Below is a small trained network, with its code and all its weights. Each question gives an input and a class and asks what happens when units are switched off, that is, made to give their printed mean instead of their output.

import numpy as np


def w(rows, s, z=0):
    codes = np.array(rows[::2]) - 128.0
    scale = np.full(codes.shape[1], s)
    scale[-1] = z or s
    return codes * scale


def f(y):
    return np.maximum(y, 0)


def log_softmax(a):
    a = a - a.max(-1, keepdims=True)
    return a - np.log(np.exp(a).sum(-1, keepdims=True))


def net(x, mask):
    res = np.array(x, float).reshape(1, 3) / 4 @ E
    y = f(res @ A[0][:, :-1].T + A[0][:, -1])
    res = res + np.where(mask, y, B[0][:, -1]) @ B[0][:, :-1]
    return log_softmax(res[-1] @ U[:, :-1].T + U[:, -1])


A, B = {}, {}
E = w([
[29,185,34,93,185],'x0',
[249,216,87,138,140],'x1',
[189,79,153,23,187],'x2',
],0.013)
A[0] = w([
[196,225,106,127,100,96],'neuron 1',
[154,192,147,101,132,94],'neuron 2',
[50,163,3,113,205,155],'neuron 3',
[100,123,127,102,100,137],'neuron 4',
[41,89,170,106,106,105],'neuron 5',
[70,62,133,119,114,84],'neuron 6',
[157,177,137,136,164,102],'neuron 7',
[106,131,88,204,75,16],'neuron 8',
[172,120,220,175,57,200],'neuron 9',
[108,149,103,182,51,14],'neuron 10',
[171,65,113,25,199,3],'neuron 11',
[108,69,166,153,110,111],'neuron 12',
[110,138,98,190,95,109],'neuron 13',
],0.016,0.0022)
B[0] = w([
[34,155,119,252,213,219],'neuron 1',
[118,151,148,194,162,168],'neuron 2',
[190,31,34,49,151,241],'neuron 3',
[88,123,103,161,170,148],'neuron 4',
[68,128,122,219,182,201],'neuron 5',
[81,135,179,202,187,187],'neuron 6',
[107,176,161,157,228,169],'neuron 7',
[102,195,156,88,52,190],'neuron 8',
[254,4,36,65,158,249],'neuron 9',
[105,230,174,87,30,189],'neuron 10',
[75,184,234,36,28,218],'neuron 11',
[68,111,110,128,190,186],'neuron 12',
[90,153,111,39,73,181],'neuron 13',
],0.0077,0.022)
U = w([
[219,36,42,121,132,255],'0',
[115,142,151,254,202,5],'1',
[145,174,180,104,23,125],'2',
],0.013,0.00064)

Each question gives the input, the list of numbers given to net, and the class t.
The units are the neurons (one row each of A and B). Each row of codes is followed by its name. A weight is (code - 128) times the scale printed after its matrix; where a second scale follows, it is the last column's (A, B and U).
mask holds one flag per neuron, in row order. A switched-off neuron (its flag False) gives its mean, the last column of its row in B, instead of its output. The means were averaged over made-up inputs and are rounded, as every weight is.
A unit's drop is (log p(t) with every unit on - log p(t) with that unit switched off) / (log p(t) with every unit on - log p(t) with every unit switched off).
The circuit of an input: a set's keep is (log p(t) with only the set's units on - log p(t) with every unit switched off) / (log p(t) with every unit on - log p(t) with every unit switched off). Starting from the 12 units with the biggest drops (on a tie, the unit counted first), units are removed one at a time, each time the one whose removal leaves the highest keep (on an exact tie, the one counted first), for as long as the keep stays at least 0.8.
circuit, biggest first: the units of the circuit, biggest drop first
unit that matters most: the unit with the biggest drop
k most important neurons: the k neurons with the biggest drops, biggest first
drop when u is switched off: that unit's drop, to one decimal
input [-6,-8,8], class 1: unit that matters most	neuron 5
input [8,-8,0], class 0: 2 most important neurons	[neuron 3; neuron 1]
input [-2,-7,-8], class 2: 4 most important neurons	[neuron 10; neuron 8; neuron 1; neuron 13]
input [6,2,-7], class 2: 3 most important neurons	[neuron 9; neuron 10; neuron 8]
input [0,-1,0], class 1: 4 most important neurons	[neuron 9; neuron 3; neuron 11; neuron 10]
input [-6,0,-6], class 0: 2 most important neurons	[neuron 9; neuron 11]
input [5,-4,-4], class 0: 2 most important neurons	[neuron 3; neuron 1]
input [-4,-4,-4], class 0: 4 most important neurons	[neuron 9; neuron 1; neuron 11; neuron 7]
input [3,-8,8], class 1: 3 most important neurons	[neuron 5; neuron 6; neuron 10]
input [7,-6,-7], class 0: 2 most important neurons	[neuron 3; neuron 11]
input [-4,-5,-6], class 2: 4 most important neurons	[neuron 10; neuron 1; neuron 8; neuron 3]
input [-1,-6,7], class 2: 2 most important neurons	[neuron 11; neuron 1]
input [-4,3,6], class 2: 2 most important neurons	[neuron 11; neuron 3]
input [-7,2,8], class 2: circuit, biggest first	[neuron 11]
input [4,1,-3], class 0: 2 most important neurons	[neuron 3; neuron 11]
input [3,0,4], class 2: 2 most important neurons	[neuron 9; neuron 11]
input [-6,1,-6], class 0: 2 most important neurons	[neuron 9; neuron 11]
input [-6,8,-4], class 1: drop when neuron 1 is switched off	6.6
input [7,-2,-2], class 0: drop when neuron 3 is switched off	2.0
input [0,-7,6], class 1: drop when neuron 5 is switched off	0.4
input [1,1,4], class 2: drop when neuron 5 is switched off	0.0
input [5,7,1], class 1: circuit, biggest first	[neuron 1]
